Below are the code and all the weights of a small trained network. Each question names an input and a target symbol and asks about switching units off, where a switched-off unit gives its printed mean instead of its output.

import numpy as np


def w(rows, s, z=0):
    codes = np.array(rows[::2]) - 128.0
    scale = np.full(codes.shape[1], s)
    scale[-1] = z or s
    return codes * scale


def f(y):
    return y / 2 * (1 + np.tanh(0.7978845608 * (y + 0.044715 * y**3)))


def softmax(a):
    e = np.exp(a - a.max(-1, keepdims=True))
    return e / e.sum(-1, keepdims=True)


def log_softmax(a):
    a = a - a.max(-1, keepdims=True)
    return a - np.log(np.exp(a).sum(-1, keepdims=True))


def net(x, mask):
    ids = ['ΓΘΛΠΨαβδζμξ'.index(c) for c in x.split()]
    T = len(ids)
    res = E[ids] + P[:T]
    u = 0
    for l in range(3):
        r = res
        for j in range(2):
            rows = slice(3 * j, 3 * j + 3)
            q, k, v = (r @ M[l][rows].T for M in (Q, K, V))
            z = softmax(np.where(np.tri(T) > 0, q @ k.T / 3**0.5, -1e9)) @ v
            o = O[l][rows]
            res = res + np.where(mask[u + j], z, o[:, -1]) @ o[:, :-1]
        u += 2
        y = f(res @ A[l][:, :-1].T + A[l][:, -1])
        res = res + np.where(mask[u : u + 8], y, B[l][:, -1]) @ B[l][:, :-1]
        u += 8
    return log_softmax(res[-1] @ U[:, :-1].T + U[:, -1])


Q, K, V, O, A, B = {}, {}, {}, {}, {}, {}
E = w([
[136,144,128],'Γ',
[157,144,189],'Θ',
[128,153,65],'Λ',
[120,135,39],'Π',
[142,139,86],'Ψ',
[137,138,79],'α',
[194,153,72],'β',
[52,49,111],'δ',
[31,83,177],'ζ',
[102,105,39],'μ',
[112,83,2],'ξ',
],0.0084)
P = w([
[148,152,116],'0',
[74,254,67],'1',
[184,89,167],'2',
[81,229,95],'3',
[192,80,168],'4',
[78,204,110],'5',
[190,77,161],'6',
[70,175,121],'7',
[194,80,150],'8',
[60,147,131],'9',
[192,88,118],'10',
[38,96,139],'11',
[202,109,148],'12',
[62,124,132],'13',
],0.008)
Q[0] = w([
[30,215,46],'0.h1',
[2,184,124],'0.h1',
[5,165,103],'0.h1',
[119,102,163],'0.h2',
[144,125,116],'0.h2',
[205,108,103],'0.h2',
],0.0088)
K[0] = w([
[180,202,178],'0.h1',
[164,254,158],'0.h1',
[160,234,156],'0.h1',
[160,126,138],'0.h2',
[132,133,111],'0.h2',
[119,135,62],'0.h2',
],0.0094)
V[0] = w([
[132,180,146],'0.h1',
[105,56,52],'0.h1',
[177,132,254],'0.h1',
[64,134,70],'0.h2',
[107,138,117],'0.h2',
[91,128,49],'0.h2',
],0.0088)
O[0] = w([
[90,210,124,227],'0.h1',
[152,1,90,1],'0.h1',
[157,203,212,118],'0.h1',
[126,128,33,98],'0.h2',
[122,140,103,131],'0.h2',
[115,93,26,130],'0.h2',
],0.0069,0.0011)
A[0] = w([
[194,18,159,255],'0.n1',
[8,186,72,218],'0.n2',
[13,95,178,174],'0.n3',
[46,185,74,175],'0.n4',
[35,204,40,210],'0.n5',
[127,233,12,139],'0.n6',
[121,143,254,180],'0.n7',
[181,58,173,207],'0.n8',
],0.0069,0.0034)
B[0] = w([
[101,141,4,228],'0.n1',
[160,73,242,246],'0.n2',
[42,54,239,160],'0.n3',
[191,52,229,204],'0.n4',
[206,46,232,251],'0.n5',
[176,41,170,215],'0.n6',
[23,205,95,220],'0.n7',
[115,144,1,189],'0.n8',
],0.0057,0.0035)
Q[1] = w([
[186,64,133],'1.h1',
[57,60,191],'1.h1',
[171,147,93],'1.h1',
[147,116,102],'1.h2',
[184,52,126],'1.h2',
[146,1,209],'1.h2',
],0.0058)
K[1] = w([
[118,229,147],'1.h1',
[8,114,134],'1.h1',
[198,155,102],'1.h1',
[131,97,57],'1.h2',
[147,67,114],'1.h2',
[197,2,190],'1.h2',
],0.0052)
V[1] = w([
[69,91,254],'1.h1',
[173,245,12],'1.h1',
[110,73,229],'1.h1',
[239,41,104],'1.h2',
[54,163,135],'1.h2',
[113,40,115],'1.h2',
],0.0029)
O[1] = w([
[147,37,146,240],'1.h1',
[107,254,119,4],'1.h1',
[145,31,129,240],'1.h1',
[103,133,249,245],'1.h2',
[142,134,82,51],'1.h2',
[142,117,190,146],'1.h2',
],0.0036,0.0016)
A[1] = w([
[126,120,36,156],'1.n1',
[85,96,52,81],'1.n2',
[100,89,201,159],'1.n3',
[98,89,39,92],'1.n4',
[83,11,96,217],'1.n5',
[78,255,132,253],'1.n6',
[117,98,39,102],'1.n7',
[65,249,107,140],'1.n8',
],0.0076,0.0041)
B[1] = w([
[121,14,99,187],'1.n1',
[100,42,153,144],'1.n2',
[125,100,180,254],'1.n3',
[98,2,141,162],'1.n4',
[86,237,151,233],'1.n5',
[96,207,39,204],'1.n6',
[106,25,123,167],'1.n7',
[143,53,28,160],'1.n8',
],0.007,0.0049)
Q[2] = w([
[97,105,98],'2.h1',
[147,77,83],'2.h1',
[103,104,84],'2.h1',
[122,180,253],'2.h2',
[149,82,5],'2.h2',
[149,13,41],'2.h2',
],0.0066)
K[2] = w([
[65,137,129],'2.h1',
[44,110,115],'2.h1',
[15,130,163],'2.h1',
[2,176,209],'2.h2',
[224,109,93],'2.h2',
[200,122,51],'2.h2',
],0.0062)
V[2] = w([
[67,162,171],'2.h1',
[229,174,66],'2.h1',
[254,102,96],'2.h1',
[81,166,154],'2.h2',
[92,195,139],'2.h2',
[81,150,162],'2.h2',
],0.0064)
O[2] = w([
[67,134,215,129],'2.h1',
[172,39,91,3],'2.h1',
[255,110,55,144],'2.h1',
[85,115,166,124],'2.h2',
[89,99,146,39],'2.h2',
[89,130,187,169],'2.h2',
],0.0064,0.0025)
A[2] = w([
[189,231,8,112],'2.n1',
[15,228,67,172],'2.n2',
[61,193,187,103],'2.n3',
[80,67,253,77],'2.n4',
[218,211,62,254],'2.n5',
[71,121,74,151],'2.n6',
[76,207,150,229],'2.n7',
[229,55,152,116],'2.n8',
],0.0066,0.0058)
B[2] = w([
[242,1,53,183],'2.n1',
[20,137,106,194],'2.n2',
[183,144,69,183],'2.n3',
[175,109,87,254],'2.n4',
[134,232,55,200],'2.n5',
[113,76,143,166],'2.n6',
[173,165,141,204],'2.n7',
[32,127,141,180],'2.n8',
],0.0073,0.0078)
U = w([
[11,62,132,91],'Γ',
[142,123,96,91],'Θ',
[189,56,195,213],'Λ',
[136,118,101,72],'Π',
[73,5,113,2],'Ψ',
[204,164,165,219],'α',
[93,71,117,58],'β',
[2,218,155,243],'δ',
[85,166,56,79],'ζ',
[244,88,52,78],'μ',
[165,215,146,166],'ξ',
],0.0052,0.0038)

Each question gives the input, a string of symbols that net reads in full, and the target symbol t.
The units are the heads (3 rows each of Q, K, V and O) and the neurons (one row each of A and B). Each row of codes is followed by its name. A weight is (code - 128) times the scale printed after its matrix; where a second scale follows, it is the last column's (O, A, B and U).
mask holds one flag per unit, layer by layer, with each layer's heads first. A switched-off unit (its flag False) gives its mean, the last column of its rows in O or B, instead of its output. The means were averaged over made-up inputs and are rounded, as every weight is.
A unit's drop is (log p(t) with every unit on - log p(t) with that unit switched off) / (log p(t) with every unit on - log p(t) with every unit switched off).
most important unit: the unit with the biggest drop
top k neurons: the k neurons with the biggest drops, biggest first
top k neurons in layer l: the k neurons of layer l with the biggest drops, biggest first
input Π α Γ β, target Λ: top 2 neurons -> [0.n5; 0.n6]
input Γ Θ Θ, target ζ: top 3 neurons -> [0.n7; 2.n2; 1.n6]
input β Θ Θ, target μ: top 2 neurons in layer 1 -> [1.n5; 1.n8]
input β β Ψ, target μ: most important unit -> 2.h1
input μ Π ζ α Ψ ξ δ β Ψ Θ Γ β δ, target Γ: top 2 neurons -> [0.n1; 1.n5]
input Θ Θ δ δ Θ β, target Λ: top 2 neurons in layer 0 -> [0.n6; 0.n5]
input δ μ Θ β Θ α Θ β Θ Ψ, target Λ: top 2 neurons in layer 0 -> [0.n5; 0.n2]
input β ζ Θ Θ Ψ Θ α Θ α Θ Θ δ β, target Γ: top 2 neurons in layer 0 -> [0.n1; 0.n3]
input ξ Γ α Λ Θ Θ μ Γ β Ψ β ξ Θ, target Ψ: top 2 neurons in layer 0 -> [0.n1; 0.n8]
input Θ ξ Θ, target Ψ: top 3 neurons in layer 0 -> [0.n1; 0.n5; 0.n2]
input Θ Θ Θ β μ Π Θ α Θ μ Θ δ β, target Γ: top 2 neurons in layer 0 -> [0.n3; 0.n1]
input Θ Θ Θ, target ζ: top 2 neurons in layer 1 -> [1.n8; 1.n6]
input Γ Θ Π β Θ β β Θ Γ, target μ: top 4 neurons in layer 0 -> [0.n3; 0.n2; 0.n5; 0.n4]
input β Θ Γ, target μ: most important unit -> 2.n1
input Θ Γ β, target μ: top 2 neurons -> [2.n1; 0.n3]
input ζ Θ Θ, target δ: top 3 neurons -> [2.n2; 2.n4; 0.n7]
input β β Θ, target μ: top 2 neurons -> [2.n1; 0.n3]
input β Γ α Θ, target Λ: top 2 neurons in layer 2 -> [2.n5; 2.n2]
input β Ψ β β Θ ξ, target Λ: top 2 neurons in layer 0 -> [0.n5; 0.n2]
input Θ Θ ξ Ψ β, target Ψ: most important unit -> 0.h1
input Θ α β Θ Θ Γ Θ Θ α ζ, target Λ: top 2 neurons in layer 1 -> [1.n3; 1.n6]
input β β β Θ Ψ, target μ: top 2 neurons -> [0.n3; 2.n1]
input β Θ α μ μ β β δ β β δ, target Γ: top 2 neurons -> [1.n5; 0.n1]
